Here is a tiny trained network, its code and every weight. The questions are about switching its units off for an input and a target symbol, where a switched-off unit gives its printed mean instead of its output.

import numpy as np


def w(rows, s, z=0):
    codes = np.array(rows[::2]) - 128.0
    scale = np.full(codes.shape[1], s)
    scale[-1] = z or s
    return codes * scale


def f(y):
    return y / 2 * (1 + np.tanh(0.7978845608 * (y + 0.044715 * y**3)))


def softmax(a):
    e = np.exp(a - a.max(-1, keepdims=True))
    return e / e.sum(-1, keepdims=True)


def log_softmax(a):
    a = a - a.max(-1, keepdims=True)
    return a - np.log(np.exp(a).sum(-1, keepdims=True))


def net(x, mask):
    ids = ['ΔΩαβγεζμπστφψ'.index(c) for c in x.split()]
    T = len(ids)
    res = E[ids] + P[:T]
    u = 0
    for l in range(2):
        q, k, v = (res @ M[l].T for M in (Q, K, V))
        z = softmax(np.where(np.tri(T) > 0, q @ k.T / 2**0.5, -1e9)) @ v
        res = res + np.where(mask[u], z, O[l][:, -1]) @ O[l][:, :-1]
        u += 1
        y = f(res @ A[l][:, :-1].T + A[l][:, -1])
        res = res + np.where(mask[u : u + 8], y, B[l][:, -1]) @ B[l][:, :-1]
        u += 8
    return log_softmax(res[-1] @ U[:, :-1].T + U[:, -1])


Q, K, V, O, A, B = {}, {}, {}, {}, {}, {}
E = w([
[106,166,85,138,218,70,212,102,81,96],'Δ',
[55,69,54,55,197,107,121,35,129,86],'Ω',
[168,145,62,146,129,129,115,114,112,60],'α',
[116,37,146,213,134,100,142,55,116,140],'β',
[186,103,128,225,113,115,193,119,40,142],'γ',
[140,81,190,255,177,129,154,96,159,141],'ε',
[189,118,93,114,158,226,70,111,189,81],'ζ',
[194,128,121,72,235,121,224,130,66,183],'μ',
[184,186,160,116,102,206,121,118,222,86],'π',
[164,53,105,89,143,133,114,155,57,134],'σ',
[38,123,182,110,186,155,214,88,169,79],'τ',
[76,135,132,112,101,196,160,188,148,178],'φ',
[225,153,56,130,103,254,165,73,161,142],'ψ',
],0.017)
P = w([
[218,198,171,251,208,1,131,99,49,172],'0',
[191,134,127,162,154,100,36,53,115,139],'1',
[183,107,134,129,132,111,53,57,107,138],'2',
[175,95,131,128,122,102,89,75,108,138],'3',
[178,84,133,133,90,107,94,91,125,138],'4',
[167,76,126,121,94,92,151,112,103,140],'5',
[161,63,128,113,76,91,186,137,89,137],'6',
[157,58,118,119,64,86,197,147,127,142],'7',
[155,55,103,132,42,93,188,164,177,135],'8',
[152,42,100,119,19,91,222,185,163,131],'9',
[144,41,84,142,9,90,229,201,202,126],'10',
[137,43,68,142,4,89,254,229,212,122],'11',
],0.0077)
Q[0] = w([
[40,218,206,114,129,4,30,154,79,97],'L0H1',
[200,109,76,170,144,122,183,17,114,58],'L0H1',
],0.013)
K[0] = w([
[239,91,147,133,168,61,150,26,127,12],'L0H1',
[141,30,79,112,95,131,227,251,234,116],'L0H1',
],0.014)
V[0] = w([
[88,235,169,93,70,190,163,96,111,189],'L0H1',
[189,147,190,125,196,251,190,124,141,59],'L0H1',
],0.012)
O[0] = w([
[32,142,114,95,127,78,125,81,195,254,201],'L0H1',
[108,173,86,232,223,88,114,163,235,138,254],'L0H1',
],0.0092,0.0067)
A[0] = w([
[150,198,214,130,139,214,160,168,165,160,185],'L0N1',
[124,67,56,45,148,93,87,110,77,182,185],'L0N2',
[114,89,155,88,161,150,113,187,74,78,130],'L0N3',
[180,50,146,165,181,136,89,231,148,146,4],'L0N4',
[51,55,66,165,165,95,16,254,72,192,92],'L0N5',
[75,72,71,108,111,183,124,81,118,179,127],'L0N6',
[171,41,160,115,208,240,103,195,191,132,236],'L0N7',
[206,148,24,59,134,124,111,160,116,192,8],'L0N8',
],0.0099,0.0043)
B[0] = w([
[161,87,161,74,59,2,77,128,87,42,192],'L0N1',
[152,171,71,192,88,148,66,170,164,102,215],'L0N2',
[141,160,173,86,129,39,96,117,189,116,159],'L0N3',
[130,100,45,42,187,148,80,93,209,104,214],'L0N4',
[150,149,176,66,71,23,131,120,73,102,179],'L0N5',
[241,165,168,152,206,195,172,157,170,76,229],'L0N6',
[91,156,190,152,148,83,208,166,62,186,254],'L0N7',
[93,80,143,113,52,75,140,35,132,146,172],'L0N8',
],0.0098,0.0091)
Q[1] = w([
[254,118,79,95,169,48,241,26,116,82],'L1H1',
[205,246,137,126,73,30,190,86,184,197],'L1H1',
],0.0091)
K[1] = w([
[112,12,103,85,51,106,210,245,189,155],'L1H1',
[113,128,132,173,30,168,227,157,221,93],'L1H1',
],0.012)
V[1] = w([
[105,70,84,172,96,80,218,38,87,117],'L1H1',
[59,186,163,184,94,144,134,101,151,7],'L1H1',
],0.014)
O[1] = w([
[196,130,141,89,254,108,96,84,105,169,51],'L1H1',
[199,79,119,119,94,161,9,231,184,87,4],'L1H1',
],0.01,0.0027)
A[1] = w([
[148,135,78,128,131,166,123,67,209,135,67],'L1N1',
[108,76,134,180,67,149,76,88,103,247,126],'L1N2',
[134,44,133,126,121,195,113,157,58,71,26],'L1N3',
[95,108,115,54,120,129,113,90,211,78,190],'L1N4',
[103,164,211,142,128,143,161,88,93,140,24],'L1N5',
[134,217,177,128,179,145,53,161,117,204,96],'L1N6',
[173,137,71,88,74,158,51,26,57,134,110],'L1N7',
[197,140,140,141,99,84,83,193,65,171,4],'L1N8',
],0.011,0.0028)
B[1] = w([
[92,126,176,85,140,95,137,168,104,93,255],'L1N1',
[209,145,212,75,150,167,206,223,167,167,146],'L1N2',
[106,233,117,99,130,146,72,115,142,90,142],'L1N3',
[123,131,103,144,139,169,63,76,73,190,240],'L1N4',
[116,89,95,102,107,163,4,163,119,101,248],'L1N5',
[163,132,162,93,66,177,243,163,152,152,214],'L1N6',
[129,44,58,106,79,55,138,28,149,194,148],'L1N7',
[112,85,116,85,148,158,186,114,66,144,208],'L1N8',
],0.012,0.0087)
U = w([
[207,93,231,253,152,69,132,85,110,75,202],'Δ',
[129,30,175,99,139,140,124,176,178,158,107],'Ω',
[136,188,175,59,107,73,163,98,180,170,55],'α',
[69,79,236,110,80,32,135,173,43,116,204],'β',
[192,191,150,216,128,137,147,164,19,220,102],'γ',
[193,102,102,194,98,91,175,94,94,156,114],'ε',
[61,144,150,124,59,195,188,114,169,154,174],'ζ',
[154,58,187,93,110,106,163,38,192,61,1],'μ',
[126,112,88,144,114,49,94,153,219,203,195],'π',
[72,111,87,200,159,92,210,138,125,128,109],'σ',
[46,119,149,117,178,177,145,90,133,168,226],'τ',
[166,208,137,99,140,124,121,141,139,85,26],'φ',
[159,191,177,115,80,131,101,73,125,193,72],'ψ',
],0.006,0.0042)

Each question gives the input, a string of symbols that net reads in full, and the target symbol t.
The units are the heads (2 rows each of Q, K, V and O) and the neurons (one row each of A and B). Each row of codes is followed by its name. A weight is (code - 128) times the scale printed after its matrix; where a second scale follows, it is the last column's (O, A, B and U).
mask holds one flag per unit, layer by layer, with each layer's heads first. A switched-off unit (its flag False) gives its mean, the last column of its rows in O or B, instead of its output. The means were averaged over made-up inputs and are rounded, as every weight is.
A unit's drop is (log p(t) with every unit on - log p(t) with that unit switched off) / (log p(t) with every unit on - log p(t) with every unit switched off).
The circuit of an input: a set's keep is (log p(t) with only the set's units on - log p(t) with every unit switched off) / (log p(t) with every unit on - log p(t) with every unit switched off). Starting from the 12 units with the biggest drops (on a tie, the unit counted first), units are removed one at a time, each time the one whose removal leaves the highest keep (on an exact tie, the one counted first), for as long as the keep stays at least 0.8.
circuit, biggest first: the units of the circuit, biggest drop first
k most important neurons: the k neurons with the biggest drops, biggest first
top k neurons in layer l: the k neurons of layer l with the biggest drops, biggest first
input μ μ μ α σ β ζ β Ω α α, target φ: circuit, biggest first	L0H1; L1N3
input μ Ω α β, target μ: circuit, biggest first	L1H1; L0H1; L1N7
input ψ σ Ω α, target β: 4 most important neurons	L0N4; L1N5; L0N2; L0N3
input σ μ α φ ψ π Δ ε, target Ω: top 3 neurons in layer 1	L1N2; L1N5; L1N4
input π Δ ψ ε α ζ π σ μ φ, target β: circuit, biggest first	L0N5; L0N1
input β μ φ τ π α ψ φ, target α: top 3 neurons in layer 0	L0N8; L0N4; L0N5
input τ β Ω γ α σ μ π β ζ, target π: top 3 neurons in layer 1	L1N8; L1N1; L1N6
input Δ α ζ ζ μ μ ζ α φ γ, target γ: circuit, biggest first	L0N4; L0H1; L0N1; L1N2
input τ μ Δ ζ Δ β μ π α μ τ γ, target Ω: circuit, biggest first	L1H1; L1N8
input φ β Ω β τ ψ, target μ: top neuron in layer 0	L0N8
input σ γ Δ α ζ, target σ: circuit, biggest first	L0N7; L0H1; L0N4; L1H1
input φ π α α Δ μ Δ ζ μ φ γ, target ζ: circuit, biggest first	L0H1; L0N6; L1H1
input α π β γ α φ ψ ζ π φ γ σ, target ζ: circuit, biggest first	L0N6; L0H1; L1H1
input π π α π α μ σ α α, target β: 3 most important neurons	L0N4; L0N3; L0N2
input π φ φ μ ζ, target ζ: circuit, biggest first	L1H1
input μ φ ε Δ Δ μ μ, target α: circuit, biggest first	L0N8; L0H1; L1H1
input σ α π μ Ω α σ α μ, target β: 2 most important neurons	L1N5; L0N7
input α Δ τ Δ π, target Ω: top 2 neurons in layer 1	L1N8; L1N6
input ψ ε π τ α τ α α α, target φ: 3 most important neurons	L1N3; L0N8; L0N5
input φ τ α α, target π: circuit, biggest first	L0N7; L1N7; L0H1
input μ ψ μ π, target α: 2 most important neurons	L0N8; L0N7
input ε ε ζ γ, target σ: top 3 neurons in layer 0	L0N4; L0N1; L0N7
